Below are the code and all the weights of a small trained network. Each question names an input and a class and asks about switching units off, where a switched-off unit gives its printed mean instead of its output.

import numpy as np


def w(rows, s, z=0):
    codes = np.array(rows[::2]) - 128.0
    scale = np.full(codes.shape[1], s)
    scale[-1] = z or s
    return codes * scale


def norm(h):
    return h / np.sqrt((h * h).mean(-1, keepdims=True) + 1e-5)


def f(y):
    return y / 2 * (1 + np.tanh(0.7978845608 * (y + 0.044715 * y**3)))


def log_softmax(a):
    a = a - a.max(-1, keepdims=True)
    return a - np.log(np.exp(a).sum(-1, keepdims=True))


def net(x, mask):
    res = np.array(x, float).reshape(1, 5) / 4 @ E
    u = 0
    for l in range(3):
        y = f(norm(res) @ A[l][:, :-1].T + A[l][:, -1])
        res = res + np.where(mask[u : u + 11], y, B[l][:, -1]) @ B[l][:, :-1]
        u += 11
    return log_softmax(norm(res)[-1] @ U[:, :-1].T + U[:, -1])


A, B = {}, {}
E = w([
[161,196,2,154],'x0',
[19,128,156,188],'x1',
[108,153,147,88],'x2',
[139,189,247,161],'x3',
[129,128,129,128],'x4',
],0.0081)
A[0] = w([
[61,199,107,124,226],'0.n0',
[56,34,153,141,39],'0.n1',
[114,71,166,46,138],'0.n2',
[136,31,102,197,88],'0.n3',
[190,126,102,118,136],'0.n4',
[123,101,244,189,117],'0.n5',
[83,84,45,73,253],'0.n6',
[208,145,94,166,108],'0.n7',
[214,192,129,137,86],'0.n8',
[100,104,172,141,74],'0.n9',
[244,32,158,32,57],'0.n10',
],0.011,0.0054)
B[0] = w([
[159,77,92,184,222],'0.n0',
[28,167,128,41,166],'0.n1',
[162,38,60,83,185],'0.n2',
[144,93,123,109,149],'0.n3',
[195,150,103,2,172],'0.n4',
[168,108,121,95,247],'0.n5',
[141,44,61,170,253],'0.n6',
[38,149,141,91,175],'0.n7',
[78,181,137,114,181],'0.n8',
[119,105,108,125,144],'0.n9',
[126,13,138,140,218],'0.n10',
],0.0073,0.0062)
A[1] = w([
[128,133,95,183,76],'1.n0',
[134,97,215,92,85],'1.n1',
[210,182,155,86,109],'1.n2',
[192,203,146,118,196],'1.n3',
[124,135,127,210,71],'1.n4',
[159,52,205,109,164],'1.n5',
[140,175,75,43,59],'1.n6',
[158,149,111,120,101],'1.n7',
[97,126,192,79,86],'1.n8',
[186,65,168,124,96],'1.n9',
[248,111,96,46,251],'1.n10',
],0.011,0.0025)
B[1] = w([
[165,170,118,222,144],'1.n0',
[128,99,176,233,186],'1.n1',
[109,162,161,7,162],'1.n2',
[38,176,164,20,163],'1.n3',
[117,228,125,127,144],'1.n4',
[37,148,227,143,220],'1.n5',
[234,152,78,100,161],'1.n6',
[127,112,195,102,130],'1.n7',
[93,149,68,200,158],'1.n8',
[107,118,254,58,179],'1.n9',
[238,88,243,141,255],'1.n10',
],0.0055,0.0075)
A[2] = w([
[93,76,158,127,232],'2.n0',
[180,123,154,157,124],'2.n1',
[135,248,110,155,245],'2.n2',
[56,106,86,102,65],'2.n3',
[99,140,207,146,2],'2.n4',
[70,172,127,161,90],'2.n5',
[49,77,79,187,175],'2.n6',
[74,157,148,204,195],'2.n7',
[72,66,122,154,116],'2.n8',
[82,71,156,71,155],'2.n9',
[78,152,212,158,180],'2.n10',
],0.013,0.0021)
B[2] = w([
[1,161,82,130,229],'2.n0',
[114,125,204,120,155],'2.n1',
[202,148,204,56,207],'2.n2',
[140,223,143,66,146],'2.n3',
[124,107,72,217,203],'2.n4',
[160,107,146,176,161],'2.n5',
[128,251,141,90,240],'2.n6',
[188,69,78,238,211],'2.n7',
[28,176,87,51,203],'2.n8',
[83,125,98,103,232],'2.n9',
[135,145,146,173,253],'2.n10',
],0.0084,0.0057)
U = w([
[98,5,110,67,20],'0',
[49,140,100,67,169],'1',
[110,84,204,115,253],'2',
[56,115,137,210,59],'3',
[214,74,81,99,135],'4',
[123,156,50,154,237],'5',
[171,183,159,55,73],'6',
[197,165,151,187,61],'7',
],0.025,0.003)

Each question gives the input, the list of numbers given to net, and the class t.
The units are the neurons (one row each of A and B). Each row of codes is followed by its name. A weight is (code - 128) times the scale printed after its matrix; where a second scale follows, it is the last column's (A, B and U).
mask holds one flag per neuron, layer by layer. A switched-off neuron (its flag False) gives its mean, the last column of its row in B, instead of its output. The means were averaged over made-up inputs and are rounded, as every weight is.
A unit's drop is (log p(t) with every unit on - log p(t) with that unit switched off) / (log p(t) with every unit on - log p(t) with every unit switched off).
k most important neurons: the k neurons with the biggest drops, biggest first
top k neurons in layer l: the k neurons of layer l with the biggest drops, biggest first
drop of u: that unit's drop, to one decimal
input [0,1,8,6,8], class 3: 2 most important neurons -> [0.n4; 2.n4]
input [7,7,5,6,-3], class 7: top neuron in layer 2 -> [2.n2]
input [6,-3,5,-2,8], class 4: 2 most important neurons -> [0.n6; 2.n6]
input [5,0,-8,6,6], class 6: 3 most important neurons -> [2.n2; 0.n6; 0.n10]
input [2,0,-1,6,7], class 6: top 3 neurons in layer 0 -> [0.n10; 0.n5; 0.n6]
input [1,7,4,3,-2], class 7: 2 most important neurons -> [0.n10; 1.n4]
input [8,1,-3,3,-2], class 7: top 2 neurons in layer 1 -> [1.n0; 1.n2]
input [1,0,1,3,-6], class 6: 2 most important neurons -> [0.n10; 0.n6]
input [-1,-7,-4,-1,1], class 0: top 2 neurons in layer 0 -> [0.n10; 0.n7]
input [-1,8,4,0,8], class 1: top 3 neurons in layer 2 -> [2.n8; 2.n6; 2.n3]
input [1,-1,-4,8,3], class 6: 2 most important neurons -> [0.n10; 1.n2]
input [2,4,-1,0,-8], class 5: 2 most important neurons -> [1.n10; 0.n0]
input [0,-8,0,6,2], class 2: drop of 0.n0 -> -0.1
input [7,6,0,5,-6], class 7: drop of 2.n2 -> 0.1
input [-1,8,-8,-4,6], class 1: most important neuron -> [0.n1]
input [1,7,-1,-7,6], class 5: drop of 0.n1 -> -0.2
input [6,6,-8,1,-2], class 7: top 2 neurons in layer 1 -> [1.n4; 1.n0]
